Below are the code and all the weights of a small trained network. Each question names an input and a class and asks about switching units off, where a switched-off unit gives its printed mean instead of its output.

import numpy as np


def w(rows, s, z=0):
    codes = np.array(rows[::2]) - 128.0
    scale = np.full(codes.shape[1], s)
    scale[-1] = z or s
    return codes * scale


def f(y):
    return y / 2 * (1 + np.tanh(0.7978845608 * (y + 0.044715 * y**3)))


def log_softmax(a):
    a = a - a.max(-1, keepdims=True)
    return a - np.log(np.exp(a).sum(-1, keepdims=True))


def net(x, mask):
    res = np.array(x, float).reshape(1, 7) / 4 @ E
    y = f(res @ A[0][:, :-1].T + A[0][:, -1])
    res = res + np.where(mask, y, B[0][:, -1]) @ B[0][:, :-1]
    return log_softmax(res[-1] @ U[:, :-1].T + U[:, -1])


A, B = {}, {}
E = w([
[70,152,163,38,45],'x0',
[43,251,48,179,104],'x1',
[51,70,130,75,216],'x2',
[188,235,147,130,98],'x3',
[77,92,40,55,67],'x4',
[200,165,44,123,98],'x5',
[162,208,120,2,226],'x6',
],0.0067)
A[0] = w([
[70,85,186,121,169,16],'neuron 0',
[174,99,191,114,11,155],'neuron 1',
[89,179,119,139,87,112],'neuron 2',
[81,119,105,26,143,131],'neuron 3',
[205,169,41,120,82,129],'neuron 4',
[67,145,161,79,114,162],'neuron 5',
[17,28,154,149,124,173],'neuron 6',
[216,92,100,171,143,160],'neuron 7',
[81,68,82,147,69,87],'neuron 8',
[220,188,205,108,176,143],'neuron 9',
[56,52,170,137,121,252],'neuron 10',
[56,141,74,102,139,118],'neuron 11',
[94,193,87,142,73,170],'neuron 12',
[196,91,163,90,89,237],'neuron 13',
[87,197,72,137,74,181],'neuron 14',
[177,104,196,114,11,136],'neuron 15',
[85,117,104,28,146,131],'neuron 16',
[111,195,76,142,71,159],'neuron 17',
[220,98,117,208,114,141],'neuron 18',
[237,88,80,185,148,160],'neuron 19',
[92,114,109,1,141,204],'neuron 20',
[62,131,91,144,160,63],'neuron 21',
[70,103,152,149,133,3],'neuron 22',
[99,192,74,139,77,174],'neuron 23',
[218,198,216,99,179,215],'neuron 24',
[118,113,140,36,115,253],'neuron 25',
[125,97,129,131,83,56],'neuron 26',
[12,22,177,145,126,192],'neuron 27',
[172,127,87,97,154,152],'neuron 28',
],0.0097,0.0028)
B[0] = w([
[92,96,73,137,90,170],'neuron 0',
[210,134,225,131,185,201],'neuron 1',
[111,176,161,143,88,169],'neuron 2',
[99,74,119,61,136,201],'neuron 3',
[90,130,2,120,84,199],'neuron 4',
[123,79,146,124,155,176],'neuron 5',
[104,90,126,215,112,243],'neuron 6',
[123,81,120,133,177,184],'neuron 7',
[154,144,177,189,159,193],'neuron 8',
[130,150,154,246,178,199],'neuron 9',
[119,66,116,180,129,225],'neuron 10',
[115,104,163,109,107,176],'neuron 11',
[121,170,140,135,39,203],'neuron 12',
[151,136,130,109,160,190],'neuron 13',
[110,145,148,125,35,214],'neuron 14',
[202,161,230,132,188,197],'neuron 15',
[109,76,114,66,127,199],'neuron 16',
[112,157,123,119,45,206],'neuron 17',
[156,51,97,93,171,205],'neuron 18',
[138,59,106,131,175,202],'neuron 19',
[122,73,101,63,144,226],'neuron 20',
[126,130,193,135,109,153],'neuron 21',
[82,140,99,158,131,144],'neuron 22',
[106,151,140,125,17,206],'neuron 23',
[152,174,160,226,208,218],'neuron 24',
[130,101,114,102,153,202],'neuron 25',
[140,138,165,138,159,143],'neuron 26',
[113,73,104,214,104,255],'neuron 27',
[122,115,97,109,158,155],'neuron 28',
],0.0091,0.009)
U = w([
[108,155,162,232,118,55],'0',
[98,71,61,110,86,191],'1',
[219,103,195,163,254,231],'2',
[104,137,212,35,113,6],'3',
[145,143,64,57,205,30],'4',
[163,245,153,118,58,156],'5',
],0.0083,0.002)

Each question gives the input, the list of numbers given to net, and the class t.
The units are the neurons (one row each of A and B). Each row of codes is followed by its name. A weight is (code - 128) times the scale printed after its matrix; where a second scale follows, it is the last column's (A, B and U).
mask holds one flag per neuron, in row order. A switched-off neuron (its flag False) gives its mean, the last column of its row in B, instead of its output. The means were averaged over made-up inputs and are rounded, as every weight is.
A unit's drop is (log p(t) with every unit on - log p(t) with that unit switched off) / (log p(t) with every unit on - log p(t) with every unit switched off).
The circuit of an input: a set's keep is (log p(t) with only the set's units on - log p(t) with every unit switched off) / (log p(t) with every unit on - log p(t) with every unit switched off). Starting from the 12 units with the biggest drops (on a tie, the unit counted first), units are removed one at a time, each time the one whose removal leaves the highest keep (on an exact tie, the one counted first), for as long as the keep stays at least 0.8.
circuit, biggest first: the units of the circuit, biggest drop first
most important unit: the unit with the biggest drop
k most important neurons: the k neurons with the biggest drops, biggest first
drop of u: that unit's drop, to one decimal
input [7,-7,4,-8,-8,-8,4], class 1: most important neuron -> [neuron 0]
input [-2,-2,-3,6,4,2,-7], class 2: 3 most important neurons -> [neuron 1; neuron 15; neuron 18]
input [7,6,4,3,-2,-5,0], class 1: circuit, biggest first -> [neuron 15; neuron 24]
input [-5,1,-7,-3,5,-2,6], class 4: circuit, biggest first -> [neuron 27; neuron 6; neuron 10]
input [5,4,-1,-1,5,0,-6], class 0: 3 most important neurons -> [neuron 6; neuron 8; neuron 27]
input [7,-4,-1,-1,8,-4,0], class 2: 2 most important neurons -> [neuron 1; neuron 15]
input [-5,-1,4,-1,6,6,1], class 4: 2 most important neurons -> [neuron 27; neuron 6]
input [2,3,1,-5,-4,8,7], class 4: 2 most important neurons -> [neuron 27; neuron 6]
input [-5,3,0,8,1,-1,6], class 0: 2 most important neurons -> [neuron 9; neuron 24]
input [0,-4,8,-7,-7,2,-6], class 1: 4 most important neurons -> [neuron 24; neuron 0; neuron 9; neuron 15]
input [-4,2,-4,-3,8,1,-6], class 0: 2 most important neurons -> [neuron 8; neuron 20]
input [8,-3,-6,-3,0,-8,-4], class 2: 2 most important neurons -> [neuron 1; neuron 15]
input [0,-7,4,-5,-3,-6,4], class 1: drop of neuron 0 -> 0.5
input [-4,-6,3,-8,-5,-6,-8], class 0: most important unit -> neuron 6
input [1,-2,-2,7,6,-6,8], class 4: drop of neuron 9 -> -0.2
input [-5,-1,2,7,3,-1,-8], class 2: drop of neuron 2 -> 0.0
input [2,-7,-2,-8,-7,-8,2], class 0: drop of neuron 10 -> 0.1
